Here is a tiny trained network, its code and every weight. The questions are about switching its units off for an input and a target symbol, where a switched-off unit gives its printed mean instead of its output.

import numpy as np


def w(rows, s, z=0):
    codes = np.array(rows[::2]) - 128.0
    scale = np.full(codes.shape[1], s)
    scale[-1] = z or s
    return codes * scale


def norm(h):
    return h / np.sqrt((h * h).mean(-1, keepdims=True) + 1e-5)


def f(y):
    return y / 2 * (1 + np.tanh(0.7978845608 * (y + 0.044715 * y**3)))


def softmax(a):
    e = np.exp(a - a.max(-1, keepdims=True))
    return e / e.sum(-1, keepdims=True)


def log_softmax(a):
    a = a - a.max(-1, keepdims=True)
    return a - np.log(np.exp(a).sum(-1, keepdims=True))


def net(x, mask):
    ids = ['αγδζηθμπσω'.index(c) for c in x.split()]
    T = len(ids)
    res = E[ids] + P[:T]
    u = 0
    for l in range(2):
        r = norm(res)
        for j in range(2):
            rows = slice(2 * j, 2 * j + 2)
            q, k, v = (r @ M[l][rows].T for M in (Q, K, V))
            z = softmax(np.where(np.tri(T) > 0, q @ k.T / 2**0.5, -1e9)) @ v
            o = O[l][rows]
            res = res + np.where(mask[u + j], z, o[:, -1]) @ o[:, :-1]
        u += 2
        y = f(norm(res) @ A[l][:, :-1].T + A[l][:, -1])
        res = res + np.where(mask[u : u + 8], y, B[l][:, -1]) @ B[l][:, :-1]
        u += 8
    return log_softmax(norm(res)[-1] @ U[:, :-1].T + U[:, -1])


Q, K, V, O, A, B = {}, {}, {}, {}, {}, {}
E = w([
[65,123,124,85,145,62,139,108,202,170],'α',
[153,126,75,79,110,157,80,133,91,58],'γ',
[224,147,143,146,23,123,89,123,201,148],'δ',
[129,129,117,128,112,149,95,228,162,151],'ζ',
[212,127,30,98,99,170,112,152,84,150],'η',
[127,54,138,158,129,133,165,152,159,148],'θ',
[145,102,156,103,196,4,170,175,126,105],'μ',
[91,154,61,132,106,90,117,105,199,242],'π',
[126,99,114,195,55,71,139,140,185,41],'σ',
[129,68,150,90,194,124,148,161,124,84],'ω',
],0.017)
P = w([
[103,231,111,160,36,162,159,92,120,169],'0',
[154,35,149,145,161,153,109,189,175,162],'1',
[13,56,161,48,27,86,123,155,152,99],'2',
[171,73,147,166,199,159,120,157,178,141],'3',
[115,62,164,74,8,99,87,171,171,102],'4',
[177,107,134,192,232,153,158,110,183,128],'5',
[127,35,138,58,44,117,126,176,150,56],'6',
[181,144,139,241,254,150,172,74,155,103],'7',
[137,71,64,103,91,75,130,148,176,61],'8',
],0.0096)
Q[0] = w([
[133,172,66,200,232,129,217,97,132,124],'0.h1',
[100,35,3,88,185,67,113,141,242,79],'0.h1',
[22,51,161,166,105,123,36,163,147,128],'0.h2',
[196,113,21,116,166,50,53,111,149,87],'0.h2',
],0.0056)
K[0] = w([
[74,183,120,119,40,96,255,125,30,158],'0.h1',
[163,168,48,225,203,133,206,87,172,118],'0.h1',
[185,97,140,103,143,131,112,158,215,128],'0.h2',
[133,211,123,228,174,132,112,94,100,141],'0.h2',
],0.0061)
V[0] = w([
[148,2,104,64,98,94,118,108,95,154],'0.h1',
[131,35,91,130,127,92,102,188,177,166],'0.h1',
[135,69,165,143,118,92,29,109,88,161],'0.h2',
[239,169,145,162,152,91,168,49,116,169],'0.h2',
],0.0051)
O[0] = w([
[65,47,89,155,204,69,105,77,113,76,141],'0.h1',
[147,136,91,110,180,101,171,81,99,126,254],'0.h1',
[118,126,77,103,78,215,254,154,194,124,107],'0.h2',
[141,60,196,192,136,106,132,150,102,151,72],'0.h2',
],0.0081,0.005)
A[0] = w([
[84,187,178,124,146,118,2,173,154,103,56],'0.n1',
[108,132,191,178,72,141,161,104,100,166,2],'0.n2',
[120,122,100,157,122,138,140,125,120,84,44],'0.n3',
[132,126,88,145,111,137,125,154,60,50,124],'0.n4',
[107,122,129,138,146,96,105,126,121,67,106],'0.n5',
[126,82,143,134,142,102,229,139,111,124,121],'0.n6',
[148,101,106,148,116,128,94,163,170,118,48],'0.n7',
[155,139,102,141,54,54,111,87,108,110,231],'0.n8',
],0.0099,0.0031)
B[0] = w([
[103,171,177,70,108,144,151,40,37,155,147],'0.n1',
[142,2,114,222,79,61,243,182,105,197,122],'0.n2',
[143,139,173,143,240,130,146,145,195,206,119],'0.n3',
[122,123,219,148,133,56,86,122,248,173,186],'0.n4',
[157,178,90,39,105,192,181,123,7,198,173],'0.n5',
[150,178,73,119,60,155,55,136,153,124,232],'0.n6',
[66,91,103,60,224,98,187,72,145,172,182],'0.n7',
[57,103,119,38,171,184,119,164,122,82,254],'0.n8',
],0.007,0.0045)
Q[1] = w([
[175,111,98,141,205,109,150,136,190,145],'1.h1',
[200,158,232,249,172,142,94,111,112,156],'1.h1',
[174,195,214,254,191,158,142,97,133,146],'1.h2',
[177,65,68,137,254,63,134,148,243,109],'1.h2',
],0.009)
K[1] = w([
[127,254,196,180,31,164,159,118,35,141],'1.h1',
[91,67,141,52,22,125,105,182,87,174],'1.h1',
[66,81,161,76,14,113,110,163,77,158],'1.h2',
[108,161,248,202,112,109,192,77,70,135],'1.h2',
],0.0098)
V[1] = w([
[208,135,112,115,121,175,92,161,71,129],'1.h1',
[106,94,113,158,121,249,147,119,148,128],'1.h1',
[96,120,169,109,136,86,182,142,145,54],'1.h2',
[139,109,158,103,97,156,83,50,161,108],'1.h2',
],0.016)
O[1] = w([
[140,81,186,58,79,137,120,34,155,112,2],'1.h1',
[132,175,112,132,66,90,201,105,46,100,3],'1.h1',
[150,72,123,29,42,165,148,121,95,248,97],'1.h2',
[119,115,137,133,95,19,148,171,123,165,94],'1.h2',
],0.016,0.0052)
A[1] = w([
[162,226,114,110,68,224,101,110,105,85,101],'1.n1',
[150,90,123,124,42,92,182,151,120,189,106],'1.n2',
[149,84,122,77,139,157,207,94,79,205,180],'1.n3',
[154,77,117,137,104,79,163,149,105,172,3],'1.n4',
[124,84,163,94,107,133,58,135,174,167,153],'1.n5',
[118,123,96,157,137,150,134,208,119,216,59],'1.n6',
[128,101,96,159,137,57,201,103,84,123,116],'1.n7',
[180,66,172,87,59,186,136,9,96,147,54],'1.n8',
],0.015,0.0053)
B[1] = w([
[46,167,63,23,166,111,150,148,212,216,170],'1.n1',
[182,164,214,147,177,143,124,165,189,105,168],'1.n2',
[140,179,149,170,70,171,113,115,41,106,165],'1.n3',
[123,183,150,127,210,184,174,112,172,117,148],'1.n4',
[161,131,104,152,46,140,138,167,158,99,217],'1.n5',
[198,82,112,98,166,80,119,60,126,114,248],'1.n6',
[77,13,62,156,129,213,200,119,106,134,163],'1.n7',
[49,114,227,175,179,71,129,139,8,167,183],'1.n8',
],0.017,0.011)
U = w([
[171,47,106,115,195,50,82,125,110,180,113],'α',
[127,90,228,140,205,148,240,184,204,151,3],'γ',
[112,65,49,156,77,186,181,75,77,108,163],'δ',
[158,127,169,96,165,138,111,9,161,28,83],'ζ',
[73,129,216,143,123,85,117,135,62,169,208],'η',
[75,213,108,34,146,172,139,138,151,170,140],'θ',
[104,61,156,124,157,253,36,148,133,141,100],'μ',
[90,206,105,238,161,177,65,238,106,86,100],'π',
[238,208,132,118,100,203,154,119,93,121,164],'σ',
[161,152,128,154,2,80,116,194,168,116,195],'ω',
],0.0068,0.0046)

Each question gives the input, a string of symbols that net reads in full, and the target symbol t.
The units are the heads (2 rows each of Q, K, V and O) and the neurons (one row each of A and B). Each row of codes is followed by its name. A weight is (code - 128) times the scale printed after its matrix; where a second scale follows, it is the last column's (O, A, B and U).
mask holds one flag per unit, layer by layer, with each layer's heads first. A switched-off unit (its flag False) gives its mean, the last column of its rows in O or B, instead of its output. The means were averaged over made-up inputs and are rounded, as every weight is.
A unit's drop is (log p(t) with every unit on - log p(t) with that unit switched off) / (log p(t) with every unit on - log p(t) with every unit switched off).
The circuit of an input: a set's keep is (log p(t) with only the set's units on - log p(t) with every unit switched off) / (log p(t) with every unit on - log p(t) with every unit switched off). Starting from the 12 units with the biggest drops (on a tie, the unit counted first), units are removed one at a time, each time the one whose removal leaves the highest keep (on an exact tie, the one counted first), for as long as the keep stays at least 0.8.
units of the circuit, in order: the units of the circuit, biggest drop first
top k neurons in layer l: the k neurons of layer l with the biggest drops, biggest first
heads that matter: for each layer, one digit per head in row order, 1 if its drop is at least 0.15 and else 0, layers parted by /
input η δ π ζ η ζ μ μ, target η: units of the circuit, in order : (1.h1; 1.n8)
input μ γ α ω η σ, target μ: heads that matter : 01 / 11
input δ π ζ ζ μ η ω ζ μ, target θ: heads that matter : 00 / 01
input α σ π π μ ζ σ δ η, target γ: top neuron in layer 1 : (1.n2)
input π η α ω μ ζ π η θ, target ζ: heads that matter : 00 / 11
input α μ ζ ζ π ζ θ ζ, target α: heads that matter : 10 / 11
input γ α π ζ γ γ π ζ θ, target θ: heads that matter : 00 / 01
input α θ θ μ α, target μ: units of the circuit, in order : (1.h1; 1.h2)
input δ σ α σ α, target σ: units of the circuit, in order : (1.h2; 1.n3; 1.n2)
input α η ζ γ δ θ, target α: units of the circuit, in order : (1.n6; 1.h2)
input ζ σ ζ η π, target ζ: units of the circuit, in order : (1.h2; 1.h1)
input θ μ μ π ω π α ζ ω, target θ: heads that matter : 00 / 01
input η ω π α α γ α η, target η: heads that matter : 00 / 10
input ω η μ θ α, target δ: units of the circuit, in order : (1.h1; 1.n7)
input σ ω θ α, target σ: heads that matter : 00 / 11
input η δ ζ σ γ ζ σ η η, target ζ: units of the circuit, in order : (1.h2; 1.h1)
input δ π α σ, target δ: units of the circuit, in order : (1.h1; 1.n7; 0.n8)
input δ θ α α σ, target α: units of the circuit, in order : (1.h1; 1.n6; 1.h2)
input ζ α α γ α ω, target ζ: units of the circuit, in order : (1.h1)
input ζ μ γ γ μ, target ω: heads that matter : 00 / 10
input ζ α γ δ α ω ω γ, target ζ: heads that matter : 11 / 11
input ω ζ ζ ω γ γ α, target ω: units of the circuit, in order : (0.n4; 1.h1; 1.n5)
input ω μ π α ζ γ α ζ η, target θ: units of the circuit, in order : (1.n1; 1.h1)
input π α ζ, target α: units of the circuit, in order : (1.n6)
input γ ζ σ α σ θ α ζ, target γ: heads that matter : 10 / 11
input σ α π ζ, target σ: heads that matter : 00 / 11
input ω α ζ α ω ζ μ α, target ω: top neuron in layer 0 : (0.n1)
